Below is a small trained network, with its code and all its weights. Each question gives an input and a class and asks what happens when units are switched off, that is, made to give their printed mean instead of their output.

import numpy as np


def w(rows, s, z=0):
    codes = np.array(rows[::2]) - 128.0
    scale = np.full(codes.shape[1], s)
    scale[-1] = z or s
    return codes * scale


def f(y):
    return y / 2 * (1 + np.tanh(0.7978845608 * (y + 0.044715 * y**3)))


def log_softmax(a):
    a = a - a.max(-1, keepdims=True)
    return a - np.log(np.exp(a).sum(-1, keepdims=True))


def net(x, mask):
    res = np.array(x, float).reshape(1, 6) / 4 @ E
    y = f(res @ A[0][:, :-1].T + A[0][:, -1])
    res = res + np.where(mask, y, B[0][:, -1]) @ B[0][:, :-1]
    return log_softmax(res[-1] @ U[:, :-1].T + U[:, -1])


A, B = {}, {}
E = w([
[5,74,25,140,156,121,199,59,133,187,33],'x0',
[99,31,200,27,46,22,181,140,207,94,118],'x1',
[127,127,128,127,120,134,126,126,131,134,132],'x2',
[64,38,100,213,59,77,11,109,30,59,159],'x3',
[198,111,42,219,118,37,205,209,140,196,210],'x4',
[103,195,51,107,94,130,178,12,172,11,254],'x5',
],0.0045)
A[0] = w([
[25,68,21,140,168,116,195,64,140,172,48,58],'neuron 0',
[182,110,48,210,99,38,189,201,128,179,202,62],'neuron 1',
[75,140,201,55,124,203,62,65,107,78,75,47],'neuron 2',
[31,76,25,141,164,113,184,55,140,176,45,92],'neuron 3',
[148,207,79,201,197,208,97,116,69,152,137,10],'neuron 4',
[152,201,146,74,204,172,203,116,208,164,104,101],'neuron 5',
[149,202,78,194,194,205,95,117,74,146,139,48],'neuron 6',
[243,183,215,110,88,121,60,211,129,67,220,80],'neuron 7',
[87,74,107,181,83,98,60,109,53,90,144,83],'neuron 8',
[97,207,28,110,80,143,178,7,193,2,255,64],'neuron 9',
[120,43,180,38,52,33,183,158,228,91,131,92],'neuron 10',
[90,68,107,183,81,100,54,104,50,94,148,70],'neuron 11',
[176,113,54,200,107,44,183,205,131,176,200,95],'neuron 12',
[80,66,107,190,86,98,50,101,45,86,150,7],'neuron 13',
[145,199,82,193,196,203,95,116,75,149,144,43],'neuron 14',
[87,73,109,184,88,98,60,108,58,88,146,74],'neuron 15',
[154,202,147,70,206,177,204,124,213,169,102,95],'neuron 16',
[83,141,198,69,126,199,70,60,112,82,64,69],'neuron 17',
[148,210,76,203,194,214,96,118,68,148,143,2],'neuron 18',
],0.0045,0.0014)
B[0] = w([
[161,168,211,207,86,208,113,102,110,115,195,209],'neuron 0',
[137,151,84,140,193,142,69,57,214,57,57,194],'neuron 1',
[147,160,71,137,184,134,107,85,205,67,75,195],'neuron 2',
[151,162,202,198,102,203,119,113,109,118,195,211],'neuron 3',
[100,85,135,74,79,74,118,81,116,150,118,169],'neuron 4',
[186,173,68,75,74,112,194,196,106,106,163,188],'neuron 5',
[86,79,141,75,76,65,119,70,109,152,123,169],'neuron 6',
[121,157,202,206,114,196,105,78,114,124,189,204],'neuron 7',
[179,169,76,89,96,126,187,191,127,108,147,172],'neuron 8',
[133,19,168,170,167,151,43,255,95,237,26,253],'neuron 9',
[71,77,157,69,68,57,108,38,87,163,140,215],'neuron 10',
[174,168,81,86,99,127,182,185,132,113,139,174],'neuron 11',
[127,149,93,138,189,141,82,63,197,74,64,191],'neuron 12',
[188,163,75,84,82,129,185,186,125,111,140,173],'neuron 13',
[95,82,140,73,78,71,115,70,110,151,123,167],'neuron 14',
[179,171,80,89,96,125,185,185,124,112,145,170],'neuron 15',
[187,163,66,68,64,111,196,199,99,111,160,192],'neuron 16',
[145,151,76,136,184,135,104,98,194,75,77,192],'neuron 17',
[92,78,141,68,69,62,115,64,111,150,122,171],'neuron 18',
],0.007,0.0048)
U = w([
[181,175,54,82,83,115,189,196,115,109,163,99],'0',
[71,85,148,81,79,47,123,40,108,150,135,97],'1',
[136,157,78,143,213,139,106,65,203,73,75,92],'2',
[139,162,210,202,106,203,125,98,104,121,213,94],'3',
[132,62,152,151,164,143,91,247,101,201,39,114],'4',
[108,133,121,130,157,121,135,137,119,126,141,248],'5',
],0.012,0.011)

Each question gives the input, the list of numbers given to net, and the class t.
The units are the neurons (one row each of A and B). Each row of codes is followed by its name. A weight is (code - 128) times the scale printed after its matrix; where a second scale follows, it is the last column's (A, B and U).
mask holds one flag per neuron, in row order. A switched-off neuron (its flag False) gives its mean, the last column of its row in B, instead of its output. The means were averaged over made-up inputs and are rounded, as every weight is.
A unit's drop is (log p(t) with every unit on - log p(t) with that unit switched off) / (log p(t) with every unit on - log p(t) with every unit switched off).
The circuit of an input: a set's keep is (log p(t) with only the set's units on - log p(t) with every unit switched off) / (log p(t) with every unit on - log p(t) with every unit switched off). Starting from the 12 units with the biggest drops (on a tie, the unit counted first), units are removed one at a time, each time the one whose removal leaves the highest keep (on an exact tie, the one counted first), for as long as the keep stays at least 0.8.
units of the circuit, in order: the units of the circuit, biggest drop first
most important unit: the unit with the biggest drop
top k neurons: the k neurons with the biggest drops, biggest first
drop when u is switched off: that unit's drop, to one decimal
input [-1,-2,0,-7,7,-6], class 0: most important unit -> neuron 16
input [5,-7,-3,0,0,6], class 1: units of the circuit, in order -> [neuron 18; neuron 6]
input [-3,4,6,-5,8,-5], class 2: units of the circuit, in order -> [neuron 1; neuron 12]
input [8,6,-2,2,-1,-5], class 3: units of the circuit, in order -> [neuron 0; neuron 3]
input [-7,-6,-7,1,8,-8], class 2: top 3 neurons -> [neuron 1; neuron 12; neuron 9]
input [-2,-6,-1,-6,0,-3], class 0: top 4 neurons -> [neuron 16; neuron 5; neuron 10; neuron 9]
input [7,0,1,5,-2,-3], class 3: top 2 neurons -> [neuron 0; neuron 3]
input [-1,8,-6,-6,-4,-6], class 1: top 2 neurons -> [neuron 10; neuron 9]
input [-6,-7,-4,-1,8,-1], class 2: top 3 neurons -> [neuron 1; neuron 12; neuron 10]
input [4,4,-6,3,-7,5], class 2: top 2 neurons -> [neuron 2; neuron 17]
input [-7,4,1,-1,-4,-3], class 3: top 2 neurons -> [neuron 7; neuron 9]
input [-5,-2,-4,-6,-4,5], class 0: top 2 neurons -> [neuron 16; neuron 5]
input [-5,-4,2,-6,4,-6], class 0: top 2 neurons -> [neuron 9; neuron 16]
input [-8,1,-2,-7,6,7], class 3: units of the circuit, in order -> [neuron 7]
input [-8,-5,-8,-5,-8,0], class 2: top 2 neurons -> [neuron 2; neuron 17]
input [7,-6,-1,0,2,7], class 3: top 3 neurons -> [neuron 0; neuron 3; neuron 10]
input [5,-5,7,7,8,5], class 2: top 4 neurons -> [neuron 1; neuron 12; neuron 16; neuron 5]
input [0,-8,7,-1,8,-7], class 1: drop when neuron 6 is switched off -> 0.2
input [-6,-6,3,2,3,-5], class 1: drop when neuron 15 is switched off -> 0.0
input [1,5,8,-3,-8,-2], class 2: units of the circuit, in order -> [neuron 2]
input [-6,3,2,-1,-1,0], class 3: top 2 neurons -> [neuron 7; neuron 9]
input [7,2,-7,8,-3,-1], class 0: drop when neuron 11 is switched off -> 0.1
input [-7,4,3,-3,0,0], class 3: drop when neuron 7 is switched off -> 0.7
